Below is a small trained network, with its code and all its weights. Each question gives an input and a target symbol and asks what happens when units are switched off, that is, made to give their printed mean instead of their output.

import numpy as np


def w(rows, s, z=0):
    codes = np.array(rows[::2]) - 128.0
    scale = np.full(codes.shape[1], s)
    scale[-1] = z or s
    return codes * scale


def softmax(a):
    e = np.exp(a - a.max(-1, keepdims=True))
    return e / e.sum(-1, keepdims=True)


def log_softmax(a):
    a = a - a.max(-1, keepdims=True)
    return a - np.log(np.exp(a).sum(-1, keepdims=True))


def net(x, mask):
    ids = ['αβεζηθλμξπστψω'.index(c) for c in x.split()]
    T = len(ids)
    res = E[ids] + P[:T]
    u = 0
    for l in range(2):
        r = res
        for j in range(3):
            rows = slice(2 * j, 2 * j + 2)
            q, k, v = (r @ M[l][rows].T for M in (Q, K, V))
            z = softmax(np.where(np.tri(T) > 0, q @ k.T / 2**0.5, -1e9)) @ v
            o = O[l][rows]
            res = res + np.where(mask[u + j], z, o[:, -1]) @ o[:, :-1]
        u += 3
    return log_softmax(res[-1] @ U[:, :-1].T + U[:, -1])


Q, K, V, O = {}, {}, {}, {}
E = w([
[143,80,13,105,166,79,102,140],'α',
[197,164,125,116,120,130,37,118],'β',
[141,180,164,112,191,62,115,183],'ε',
[182,150,112,137,93,93,211,190],'ζ',
[183,68,170,248,120,25,129,118],'η',
[87,184,55,214,115,129,139,140],'θ',
[113,51,105,123,143,129,213,171],'λ',
[98,64,92,154,136,97,128,42],'μ',
[146,85,72,141,239,166,172,112],'ξ',
[141,171,94,112,121,52,201,60],'π',
[60,45,134,103,40,50,79,187],'σ',
[203,191,167,166,161,171,165,117],'τ',
[157,81,82,107,32,155,148,134],'ψ',
[36,109,238,153,117,113,162,109],'ω',
],0.017)
P = w([
[47,149,194,59,120,181,167,105],'0',
[82,136,147,90,139,150,178,107],'1',
[109,125,131,95,159,134,164,117],'2',
[138,107,115,102,166,129,155,122],'3',
[149,104,103,113,177,118,157,126],'4',
[168,94,95,126,183,112,148,137],'5',
[185,81,88,123,188,88,126,137],'6',
[200,78,76,136,193,87,129,144],'7',
[209,70,65,148,203,82,119,156],'8',
[219,67,60,153,203,69,117,165],'9',
[241,64,91,162,197,77,101,152],'10',
[253,62,70,164,196,71,97,159],'11',
],0.0063)
Q[0] = w([
[143,105,1,69,73,99,58,154],'L0H0',
[158,101,152,96,149,136,35,173],'L0H0',
[202,163,129,127,241,101,76,133],'L0H1',
[64,60,214,115,18,127,95,61],'L0H1',
[170,66,191,45,138,122,141,115],'L0H2',
[39,137,142,134,104,178,101,137],'L0H2',
],0.0091)
K[0] = w([
[185,70,148,186,130,84,95,113],'L0H0',
[46,133,134,148,135,100,142,12],'L0H0',
[157,58,180,143,120,109,185,118],'L0H1',
[59,129,140,128,94,201,106,184],'L0H1',
[91,171,97,107,116,153,142,131],'L0H2',
[150,108,136,72,105,152,157,128],'L0H2',
],0.011)
V[0] = w([
[79,140,116,31,150,162,65,118],'L0H0',
[206,114,110,122,2,204,154,101],'L0H0',
[142,97,151,247,108,131,102,163],'L0H1',
[92,153,103,146,98,93,133,109],'L0H1',
[175,173,95,128,100,93,145,89],'L0H2',
[240,65,208,47,156,56,139,71],'L0H2',
],0.0073)
O[0] = w([
[121,109,68,59,70,102,33,137,3],'L0H0',
[195,123,137,139,35,227,136,102,124],'L0H0',
[72,138,107,126,94,143,214,103,108],'L0H1',
[101,139,81,206,136,137,116,172,189],'L0H1',
[207,65,81,178,85,171,112,122,200],'L0H2',
[219,37,211,2,123,104,144,113,131],'L0H2',
],0.0077,0.0045)
Q[1] = w([
[85,134,153,65,150,249,13,187],'L1H0',
[148,100,136,170,141,159,105,224],'L1H0',
[160,100,108,166,200,113,138,125],'L1H1',
[91,52,85,108,94,149,170,140],'L1H1',
[176,98,43,127,208,154,176,130],'L1H2',
[107,118,186,172,115,81,163,112],'L1H2',
],0.012)
K[1] = w([
[56,190,102,8,123,198,129,148],'L1H0',
[103,179,127,106,110,123,182,90],'L1H0',
[201,133,86,149,170,92,145,129],'L1H1',
[107,92,93,84,95,165,144,137],'L1H1',
[118,43,152,194,152,122,117,149],'L1H2',
[104,107,86,108,104,128,177,129],'L1H2',
],0.014)
V[1] = w([
[109,127,106,119,155,119,112,1],'L1H0',
[150,194,59,68,102,93,191,106],'L1H0',
[79,62,33,159,170,102,154,63],'L1H1',
[152,16,137,108,150,108,126,106],'L1H1',
[73,33,125,151,128,185,130,198],'L1H2',
[112,152,86,63,182,180,150,165],'L1H2',
],0.01)
O[1] = w([
[108,37,99,152,148,105,122,12,142],'L1H0',
[127,166,133,109,72,37,207,95,146],'L1H0',
[150,199,121,50,87,129,119,102,253],'L1H1',
[86,185,88,119,113,155,131,132,167],'L1H1',
[60,45,115,93,131,187,156,183,181],'L1H2',
[148,143,55,98,151,178,169,135,73],'L1H2',
],0.011,0.0078)
U = w([
[183,145,116,96,7,183,99,108,121],'α',
[117,78,107,121,139,124,76,61,101],'β',
[76,110,140,92,69,31,64,179,89],'ε',
[222,127,145,159,220,159,163,101,115],'ζ',
[52,162,235,105,112,123,142,100,194],'η',
[47,225,47,254,135,129,114,126,176],'θ',
[190,158,86,101,207,207,129,106,86],'λ',
[197,168,139,116,107,95,150,194,67],'μ',
[179,157,75,56,120,105,50,159,95],'ξ',
[234,130,133,102,149,129,7,148,254],'π',
[91,99,118,79,137,131,177,152,53],'σ',
[187,101,127,109,126,65,169,84,136],'τ',
[160,124,170,118,114,148,81,131,158],'ψ',
[148,131,126,107,235,32,115,180,80],'ω',
],0.0087,0.0052)

Each question gives the input, a string of symbols that net reads in full, and the target symbol t.
The units are the heads (2 rows each of Q, K, V and O). Each row of codes is followed by its name. A weight is (code - 128) times the scale printed after its matrix; where a second scale follows, it is the last column's (O and U).
mask holds one flag per head, layer by layer. A switched-off head (its flag False) gives its mean, the last column of its rows in O, instead of its output. The means were averaged over made-up inputs and are rounded, as every weight is.
A unit's drop is (log p(t) with every unit on - log p(t) with that unit switched off) / (log p(t) with every unit on - log p(t) with every unit switched off).
The circuit of an input: a set's keep is (log p(t) with only the set's units on - log p(t) with every unit switched off) / (log p(t) with every unit on - log p(t) with every unit switched off). Starting from all 6 units, units are removed one at a time, each time the one whose removal leaves the highest keep (on an exact tie, the one counted first), for as long as the keep stays at least 0.8.
units of the circuit, in order: the units of the circuit, biggest drop first
unit that matters most: the unit with the biggest drop
which heads matter: for each layer, one digit per head in row order, 1 if its drop is at least 0.15 and else 0, layers parted by /
input σ ζ θ η θ θ λ τ, target θ: units of the circuit, in order => [L0H2]
input ξ θ θ θ θ π μ η ω π, target η: units of the circuit, in order => [L1H2; L0H0]
input λ μ τ θ π ζ π σ π θ, target τ: units of the circuit, in order => [L1H0; L0H2]
input ω π ε, target ω: which heads matter => 100 / 010
input π θ λ θ θ π η θ θ θ ψ, target θ: which heads matter => 001 / 000
input λ θ ε θ ε π μ, target β: which heads matter => 000 / 100
input μ ε π τ ζ, target μ: units of the circuit, in order => [L1H0; L0H0]
input λ α α ξ η θ ω β, target θ: which heads matter => 111 / 010
input ψ σ β ζ λ, target σ: which heads matter => 000 / 011
input π ζ η π σ π π α ζ, target π: which heads matter => 000 / 100
input α α θ λ θ π η α π π α θ, target π: which heads matter => 001 / 100
input θ ε θ, target ω: which heads matter => 101 / 010
input π η λ π ξ θ μ τ θ ψ ξ, target θ: which heads matter => 011 / 001
input π ε π, target ω: unit that matters most => L0H0
input π π ζ θ τ π, target μ: units of the circuit, in order => [L1H0; L0H2; L0H0]
input π θ τ ζ ψ π π η θ, target π: which heads matter => 001 / 101
input ε ζ ζ ε θ η θ ψ τ, target θ: units of the circuit, in order => [L0H2; L0H1]
input θ ψ θ π θ, target τ: units of the circuit, in order => [L1H1; L1H0]
input ζ τ α, target ξ: units of the circuit, in order => [L1H1; L0H0]
input π β π, target π: unit that matters most => L0H1
